Here is a tiny trained network, its code and every weight. The questions are about switching its units off for an input and a target symbol, where a switched-off unit gives its printed mean instead of its output.

import numpy as np


def w(rows, s, z=0):
    codes = np.array(rows[::2]) - 128.0
    scale = np.full(codes.shape[1], s)
    scale[-1] = z or s
    return codes * scale


def f(y):
    return y / 2 * (1 + np.tanh(0.7978845608 * (y + 0.044715 * y**3)))


def softmax(a):
    e = np.exp(a - a.max(-1, keepdims=True))
    return e / e.sum(-1, keepdims=True)


def log_softmax(a):
    a = a - a.max(-1, keepdims=True)
    return a - np.log(np.exp(a).sum(-1, keepdims=True))


def net(x, mask):
    ids = ['αβγδηθλμπω'.index(c) for c in x.split()]
    T = len(ids)
    res = E[ids] + P[:T]
    u = 0
    for l in range(3):
        r = res
        for j in range(2):
            rows = slice(2 * j, 2 * j + 2)
            q, k, v = (r @ M[l][rows].T for M in (Q, K, V))
            z = softmax(np.where(np.tri(T) > 0, q @ k.T / 2**0.5, -1e9)) @ v
            o = O[l][rows]
            res = res + np.where(mask[u + j], z, o[:, -1]) @ o[:, :-1]
        u += 2
        y = f(res @ A[l][:, :-1].T + A[l][:, -1])
        res = res + np.where(mask[u : u + 4], y, B[l][:, -1]) @ B[l][:, :-1]
        u += 4
    return log_softmax(res[-1] @ U[:, :-1].T + U[:, -1])


Q, K, V, O, A, B = {}, {}, {}, {}, {}, {}
E = w([
[214,132,5],'α',
[126,114,179],'β',
[80,209,178],'γ',
[177,62,179],'δ',
[133,153,38],'η',
[156,106,122],'θ',
[133,161,23],'λ',
[141,106,95],'μ',
[135,104,89],'π',
[49,112,82],'ω',
],0.015)
P = w([
[176,229,6],'0',
[67,134,77],'1',
[31,109,83],'2',
[48,108,114],'3',
[61,99,141],'4',
[73,113,152],'5',
[91,111,158],'6',
[90,100,159],'7',
[93,87,182],'8',
[99,80,228],'9',
[91,58,198],'10',
[106,60,217],'11',
[75,68,163],'12',
],0.0027)
Q[0] = w([
[50,70,231],'0.h1',
[164,215,56],'0.h1',
[94,177,77],'0.h2',
[255,44,154],'0.h2',
],0.0089)
K[0] = w([
[167,86,154],'0.h1',
[126,162,100],'0.h1',
[222,71,90],'0.h2',
[6,248,121],'0.h2',
],0.012)
V[0] = w([
[158,4,186],'0.h1',
[2,174,105],'0.h1',
[206,95,222],'0.h2',
[74,26,149],'0.h2',
],0.0055)
O[0] = w([
[167,176,255,207],'0.h1',
[93,101,91,8],'0.h1',
[65,122,111,11],'0.h2',
[86,54,150,121],'0.h2',
],0.0072,0.0013)
A[0] = w([
[33,213,212,127],'0.n1',
[135,104,136,88],'0.n2',
[219,143,25,44],'0.n3',
[253,111,193,253],'0.n4',
],0.0068,0.0026)
B[0] = w([
[112,210,143,135],'0.n1',
[57,120,172,125],'0.n2',
[255,103,169,182],'0.n3',
[83,43,146,253],'0.n4',
],0.0087,0.0057)
Q[1] = w([
[254,109,111],'1.h1',
[74,73,189],'1.h1',
[116,225,165],'1.h2',
[31,172,182],'1.h2',
],0.009)
K[1] = w([
[117,80,165],'1.h1',
[110,181,144],'1.h1',
[113,253,81],'1.h2',
[206,191,132],'1.h2',
],0.012)
V[1] = w([
[137,196,45],'1.h1',
[50,84,71],'1.h1',
[120,223,128],'1.h2',
[225,254,100],'1.h2',
],0.0057)
O[1] = w([
[150,190,84,86],'1.h1',
[3,158,105,121],'1.h1',
[151,218,146,24],'1.h2',
[220,246,86,2],'1.h2',
],0.0052,0.007)
A[1] = w([
[104,27,74,187],'1.n1',
[94,188,101,204],'1.n2',
[70,245,123,169],'1.n3',
[162,85,255,254],'1.n4',
],0.0069,0.0063)
B[1] = w([
[72,117,93,252],'1.n1',
[104,187,89,140],'1.n2',
[80,196,81,143],'1.n3',
[130,169,2,249],'1.n4',
],0.0087,0.013)
Q[2] = w([
[149,122,97],'2.h1',
[133,134,254],'2.h1',
[148,146,149],'2.h2',
[89,77,94],'2.h2',
],0.013)
K[2] = w([
[141,129,84],'2.h1',
[87,68,254],'2.h1',
[162,112,139],'2.h2',
[83,217,164],'2.h2',
],0.01)
V[2] = w([
[107,177,255],'2.h1',
[98,185,155],'2.h1',
[98,153,113],'2.h2',
[94,170,129],'2.h2',
],0.009)
O[2] = w([
[137,100,1,3],'2.h1',
[133,158,109,129],'2.h1',
[101,155,138,177],'2.h2',
[168,211,154,176],'2.h2',
],0.0089,0.016)
A[2] = w([
[213,167,148,45],'2.n1',
[113,240,36,1],'2.n2',
[3,54,161,106],'2.n3',
[205,18,36,173],'2.n4',
],0.0055,0.0041)
B[2] = w([
[165,140,72,128],'2.n1',
[165,10,154,198],'2.n2',
[86,122,85,254],'2.n3',
[123,119,205,149],'2.n4',
],0.012,0.0086)
U = w([
[112,178,173,209],'α',
[134,113,112,3],'β',
[136,187,70,222],'γ',
[148,77,56,23],'δ',
[61,254,105,253],'η',
[152,165,90,171],'θ',
[161,70,234,130],'λ',
[144,106,118,117],'μ',
[37,71,97,122],'π',
[131,118,109,55],'ω',
],0.0075,0.0033)

Each question gives the input, a string of symbols that net reads in full, and the target symbol t.
The units are the heads (2 rows each of Q, K, V and O) and the neurons (one row each of A and B). Each row of codes is followed by its name. A weight is (code - 128) times the scale printed after its matrix; where a second scale follows, it is the last column's (O, A, B and U).
mask holds one flag per unit, layer by layer, with each layer's heads first. A switched-off unit (its flag False) gives its mean, the last column of its rows in O or B, instead of its output. The means were averaged over made-up inputs and are rounded, as every weight is.
A unit's drop is (log p(t) with every unit on - log p(t) with that unit switched off) / (log p(t) with every unit on - log p(t) with every unit switched off).
The circuit of an input: a set's keep is (log p(t) with only the set's units on - log p(t) with every unit switched off) / (log p(t) with every unit on - log p(t) with every unit switched off). Starting from the 12 units with the biggest drops (on a tie, the unit counted first), units are removed one at a time, each time the one whose removal leaves the highest keep (on an exact tie, the one counted first), for as long as the keep stays at least 0.8.
circuit, biggest first: the units of the circuit, biggest drop first
most important unit: the unit with the biggest drop
k most important neurons: the k neurons with the biggest drops, biggest first
top k neurons in layer l: the k neurons of layer l with the biggest drops, biggest first
which heads matter: for each layer, one digit per head in row order, 1 if its drop is at least 0.15 and else 0, layers parted by /
input α θ δ δ δ λ δ λ, target π: top 3 neurons in layer 0 : 0.n4, 0.n3, 0.n1
input δ δ ω δ μ β δ η δ η γ π, target δ: 3 most important neurons : 0.n1, 2.n2, 1.n4
input η β η γ μ δ δ ω μ, target η: which heads matter : 10 / 01 / 01
input δ γ λ η η μ θ η η θ δ δ θ, target δ: top 3 neurons in layer 1 : 1.n4, 1.n3, 1.n1
input δ λ μ η δ λ ω η γ α, target δ: top 2 neurons in layer 1 : 1.n3, 1.n2
input α δ δ η η δ δ δ δ η γ λ, target α: circuit, biggest first : 2.h1
input δ ω α γ δ μ λ δ δ, target δ: top 2 neurons in layer 1 : 1.n4, 1.n3
input η α η δ θ δ γ θ, target η: 4 most important neurons : 2.n2, 1.n4, 0.n4, 0.n1
input δ α γ η δ π α θ δ μ δ ω δ, target δ: 2 most important neurons : 1.n4, 0.n4
input δ δ δ π π π γ θ α η, target δ: 4 most important neurons : 0.n1, 1.n3, 2.n2, 0.n4
input π ω μ, target η: 3 most important neurons : 2.n2, 0.n4, 0.n3
input δ β μ ω λ α, target λ: which heads matter : 00 / 00 / 10
input ω α μ, target λ: which heads matter : 01 / 00 / 10
input α δ μ γ μ η π π δ μ δ μ, target α: which heads matter : 01 / 00 / 11
input δ α π, target λ: most important unit : 2.h1
input δ δ γ γ ω π γ δ η λ, target δ: which heads matter : 00 / 01 / 11
input δ α δ π μ γ, target δ: 4 most important neurons : 2.n2, 1.n3, 0.n1, 1.n2
input δ δ π γ δ ω, target δ: 2 most important neurons : 2.n2, 0.n1
input η θ ω θ λ δ γ β, target η: which heads matter : 10 / 00 / 00
input δ δ γ, target δ: which heads matter : 00 / 01 / 10
input δ ω ω δ η λ δ γ π η δ η, target δ: most important unit : 2.h1
input μ δ η η δ δ η π μ δ θ, target π: which heads matter : 00 / 01 / 01
input δ δ δ η, target π: which heads matter : 11 / 01 / 01
input η λ λ δ η γ η ω π δ π, target η: which heads matter : 00 / 01 / 01
input δ α η, target λ: which heads matter : 00 / 00 / 10
input η π δ α, target λ: which heads matter : 00 / 00 / 00
